+2.20 -0.23 -1.58 +1.42 +0.42 +3.01 -0.07 +0.68 -0.91 +1.15 -2.39 -2.96
 +7.83 -2.13 -4.59 -0.45 -2.25 -0.56 +2.21 -1.10 -1.07 -3.79 +1.12 +0.86
 -2.65 -0.08 +1.30 -> Z375/z141
+1.68 -2.33 +2.14 -1.68 +2.06 +2.72 +0.18 +1.80 +7.81 +0.69 +2.49 -3.73
 -4.09 +2.16 +0.87 +0.64 +3.04 -0.27 -2.70 +0.44 +4.05 +0.28 +0.12 -0.25
 +2.81 -0.19 -2.55 -> Z375/z141
-1.04 +0.11 +1.98 -1.36 -0.74 -2.71 -0.20 -0.99 +5.56 -1.66 -0.49 -0.66
 -3.21 +1.25 +2.85 +2.44 +0.76 +0.63 -2.02 +1.30 -0.34 +2.09 -3.10 +1.01
 -0.38 +0.17 -3.63 -> z872/Z686
-1.34 +1.68 +1.12 -0.94 -0.09 -1.02 -1.13 -2.73 +0.38 -0.28 -1.71 -0.75
 +1.68 -1.26 -1.08 +2.25 -2.36 +0.24 +0.64 -0.97 -1.51 -0.92 -1.00 +0.93
 -1.08 -1.03 -0.03 -> z872/Z686
+1.47 -1.34 -6.98 -0.42 +0.79 +2.37 -0.66 -0.14 +0.77 +0.73 -1.31 -3.19
 +1.61 -1.31 -1.18 +0.26 -1.23 -0.40 -1.13 -1.04 +5.07 -0.71 +0.47 +0.74
 +0.26 +0.39 -2.03 -> Z375/z475
+0.56 -1.08 +0.35 -1.51 +1.09 +0.87 -0.43 +0.20 +3.39 +0.87 +1.73 -1.94
 -0.98 -0.05 +0.96 +1.14 +0.17 -4.78 -2.21 -0.87 +0.69 -0.37 -0.55 -0.65
 +1.42 +0.96 -0.93 -> Z375/z475
+0.55 +1.45 +0.52 -0.49 -1.21 +1.60 -0.70 -0.26 +0.76 -0.01 -0.32 -1.25
 +0.68 +1.42 -0.91 +2.35 +0.38 -0.18 -0.12 -0.48 +0.23 +0.10 -1.27 +1.07
 -0.82 +1.89 -0.83 -> z872/Z379
-0.90 +0.40 +1.11 -1.51 -1.62 +1.88 -0.10 -0.24 +2.32 +1.05 -0.52 -1.68
 +0.85 -0.46 -0.87 +1.79 -0.54 +0.53 +0.61 -0.42 +1.10 -0.29 -1.45 +1.04
 -3.45 +0.16 -0.27 -> z872/Z686
+0.26 +1.46 -0.91 +2.01 -0.24 +1.66 -0.92 -1.04 -1.57 +0.05 -1.22 -1.35
 +4.35 -1.47 -0.23 +1.84 -2.50 -0.91 +0.99 -0.58 -1.57 -1.67 +0.03 +2.30
 -1.96 +0.08 +1.54 -> z872/Z379
+0.49 -1.28 +1.29 -1.28 +0.35 +0.48 +0.60 -3.04 +3.39 -0.58 +0.86 -2.37
 -2.28 -0.35 +0.01 +1.87 +0.11 +0.19 -3.56 +0.30 +0.67 -0.40 -0.15 -0.17
 +0.60 -0.41 -1.63 -> Z375/z475
+0.18 -0.10 -0.10 +0.93 -0.18 +2.21 -0.59 +1.35 +1.15 -0.34 -0.63 -2.63
 +0.40 -0.12 -0.28 +2.76 -0.93 -0.68 +0.50 +0.56 +0.92 -1.00 -1.85 +1.49
 -0.71 +1.44 +0.56 -> z872/Z379
+1.75 +0.72 +0.45 -1.17 +0.40 +1.93 -0.59 -0.90 +3.64 +0.13 +0.15 -1.74
 +1.78 +0.36 -0.19 +1.71 -0.80 +0.13 -2.55 +0.28 -0.14 -0.76 -0.99 +0.82
 -0.69 +0.96 +0.74 -> z872/Z379
-1.18 -1.86 +1.33 -1.84 +0.40 -0.20 -0.70 -1.40 +6.32 -1.08 +0.76 -2.31
 -3.57 -0.09 +0.16 +1.39 +0.97 -0.61 -2.86 +0.22 +1.57 +0.42 -0.20 -3.00
 +2.05 -0.28 -2.63 -> Z375/z475
+1.10 +0.78 -0.51 -1.18 -1.25 +1.70 +0.54 -0.35 -0.68 +1.37 -1.53 -0.97
 +5.53 -0.68 -1.67 +0.73 -1.85 -1.64 +2.10 -0.63 +0.40 -1.73 -1.79 +2.75
 -2.07 +0.46 -0.70 -> z872/Z379
